Here is a tiny trained network, its code and every weight. The questions are about switching its units off for an input and a target symbol, where a switched-off unit gives its printed mean instead of its output.

import numpy as np


def w(rows, s, z=0):
    codes = np.array(rows[::2]) - 128.0
    scale = np.full(codes.shape[1], s)
    scale[-1] = z or s
    return codes * scale


def f(y):
    return np.maximum(y, 0)


def softmax(a):
    e = np.exp(a - a.max(-1, keepdims=True))
    return e / e.sum(-1, keepdims=True)


def log_softmax(a):
    a = a - a.max(-1, keepdims=True)
    return a - np.log(np.exp(a).sum(-1, keepdims=True))


def net(x, mask):
    ids = ['αβμξσφψω'.index(c) for c in x.split()]
    T = len(ids)
    res = E[ids] + P[:T]
    r = res
    for j in range(3):
        rows = slice(2 * j, 2 * j + 2)
        q, k, v = (r @ M[0][rows].T for M in (Q, K, V))
        z = softmax(np.where(np.tri(T) > 0, q @ k.T / 2**0.5, -1e9)) @ v
        o = O[0][rows]
        res = res + np.where(mask[j], z, o[:, -1]) @ o[:, :-1]
    y = f(res @ A[0][:, :-1].T + A[0][:, -1])
    res = res + np.where(mask[3:7], y, B[0][:, -1]) @ B[0][:, :-1]
    return log_softmax(res[-1] @ U[:, :-1].T + U[:, -1])


Q, K, V, O, A, B = {}, {}, {}, {}, {}, {}
E = w([
[158,130,196,128],'α',
[200,194,106,238],'β',
[87,206,186,210],'μ',
[99,192,186,201],'ξ',
[202,123,241,60],'σ',
[210,34,77,132],'φ',
[249,154,111,76],'ψ',
[32,65,89,128],'ω',
],0.018)
P = w([
[81,211,192,217],'0',
[162,117,191,229],'1',
[67,124,140,235],'2',
[198,76,157,199],'3',
[74,87,153,166],'4',
[225,59,116,169],'5',
[70,64,144,118],'6',
[202,59,97,113],'7',
[50,77,128,55],'8',
[211,12,82,66],'9',
[62,8,105,32],'10',
[253,49,94,94],'11',
[57,57,143,61],'12',
[89,179,36,107],'13',
],0.0067)
Q[0] = w([
[185,60,211,104],'head 1',
[80,196,150,254],'head 1',
[191,193,74,171],'head 2',
[220,134,113,104],'head 2',
[241,141,195,186],'head 3',
[165,151,24,111],'head 3',
],0.0092)
K[0] = w([
[153,112,47,80],'head 1',
[162,124,119,156],'head 1',
[103,125,178,83],'head 2',
[188,140,252,156],'head 2',
[123,50,112,20],'head 3',
[118,119,163,103],'head 3',
],0.013)
V[0] = w([
[50,132,193,125],'head 1',
[101,2,155,157],'head 1',
[98,47,80,60],'head 2',
[181,185,47,174],'head 2',
[178,170,139,46],'head 3',
[185,186,216,31],'head 3',
],0.0081)
O[0] = w([
[117,147,169,247,148],'head 1',
[167,99,144,134,188],'head 1',
[168,107,151,172,55],'head 2',
[93,158,161,114,23],'head 2',
[132,164,102,116,155],'head 3',
[182,183,152,116,254],'head 3',
],0.014,0.0058)
A[0] = w([
[203,129,203,163,252],'neuron 1',
[93,176,204,220,26],'neuron 2',
[111,116,190,68,163],'neuron 3',
[184,129,4,156,131],'neuron 4',
],0.011,0.0034)
B[0] = w([
[84,91,2,186,248],'neuron 1',
[187,97,166,36,186],'neuron 2',
[54,89,44,229,180],'neuron 3',
[14,87,194,92,167],'neuron 4',
],0.0073,0.017)
U = w([
[192,175,173,166,1],'α',
[3,254,108,222,114],'β',
[126,194,209,106,75],'μ',
[139,202,191,142,73],'ξ',
[250,249,32,187,92],'σ',
[175,66,142,44,83],'φ',
[186,185,100,13,208],'ψ',
[112,88,138,239,205],'ω',
],0.0074,0.0048)

Each question gives the input, a string of symbols that net reads in full, and the target symbol t.
The units are the heads (2 rows each of Q, K, V and O) and the neurons (one row each of A and B). Each row of codes is followed by its name. A weight is (code - 128) times the scale printed after its matrix; where a second scale follows, it is the last column's (O, A, B and U).
mask holds one flag per unit, heads first, then neurons. A switched-off unit (its flag False) gives its mean, the last column of its rows in O or B, instead of its output. The means were averaged over made-up inputs and are rounded, as every weight is.
A unit's drop is (log p(t) with every unit on - log p(t) with that unit switched off) / (log p(t) with every unit on - log p(t) with every unit switched off).
The circuit of an input: a set's keep is (log p(t) with only the set's units on - log p(t) with every unit switched off) / (log p(t) with every unit on - log p(t) with every unit switched off). Starting from all 7 units, units are removed one at a time, each time the one whose removal leaves the highest keep (on an exact tie, the one counted first), for as long as the keep stays at least 0.8.
units of the circuit, in order: the units of the circuit, biggest drop first
unit that matters most: the unit with the biggest drop
top k neurons: the k neurons with the biggest drops, biggest first
heads that matter: for each layer, one digit per head in row order, 1 if its drop is at least 0.15 and else 0, layers parted by /
drop when u is switched off: that unit's drop, to one decimal
input β ω ω ω ψ, target ω: heads that matter => 101
input ω β μ β ω ω σ ψ, target ω: unit that matters most => neuron 4
input φ μ ψ, target ψ: units of the circuit, in order => [head 1; head 2]
input ξ ω ω σ β, target β: heads that matter => 110
input ξ ξ σ ξ σ μ, target σ: top 3 neurons => [neuron 4; neuron 1; neuron 2]
input ξ ψ σ σ α σ β σ ω ω ω α, target ω: heads that matter => 101
input μ β μ ω σ σ σ σ σ μ, target σ: heads that matter => 001
input σ β σ ψ β σ, target ψ: heads that matter => 110
input σ μ ψ σ φ β σ μ α, target β: heads that matter => 010
input σ σ ω β μ ω σ φ β β ω β, target ω: heads that matter => 001
input μ σ ω ω β ψ β μ σ φ μ σ β, target β: units of the circuit, in order => [neuron 4; head 1]
input σ σ σ σ φ β μ σ β ψ ψ σ α, target ψ: heads that matter => 101
input σ σ μ σ ξ ω σ σ ψ α, target ψ: heads that matter => 111
input ξ σ σ ω ω ω σ ξ μ σ σ σ, target σ: units of the circuit, in order => [head 3; neuron 1]
input α β α, target β: heads that matter => 110
input β σ ξ σ ξ ω σ σ ω ξ σ, target ω: heads that matter => 100
input ω ω β β, target ω: unit that matters most => head 3
input σ μ ψ σ ξ, target ψ: top 2 neurons => [neuron 2; neuron 3]
input ω φ σ ω μ, target ω: units of the circuit, in order => [head 3; head 2]
input β β ψ σ, target ψ: unit that matters most => head 1
input ξ σ ψ, target ψ: top 2 neurons => [neuron 4; neuron 3]
input ω σ ω ω σ σ ω ξ σ σ, target σ: top 2 neurons => [neuron 4; neuron 1]
input σ β σ ξ, target σ: drop when head 1 is switched off => -0.2
input ω ω σ φ σ σ ω ω ξ, target ω: drop when head 3 is switched off => 0.5
input σ α μ σ α μ ξ φ ω φ ω ω σ ξ, target ω: drop when neuron 2 is switched off => 0.0
input β σ ψ σ σ φ, target φ: drop when neuron 4 is switched off => 1.0
input σ α μ σ σ σ ξ σ ω ω ω σ μ, target ω: unit that matters most => head 2
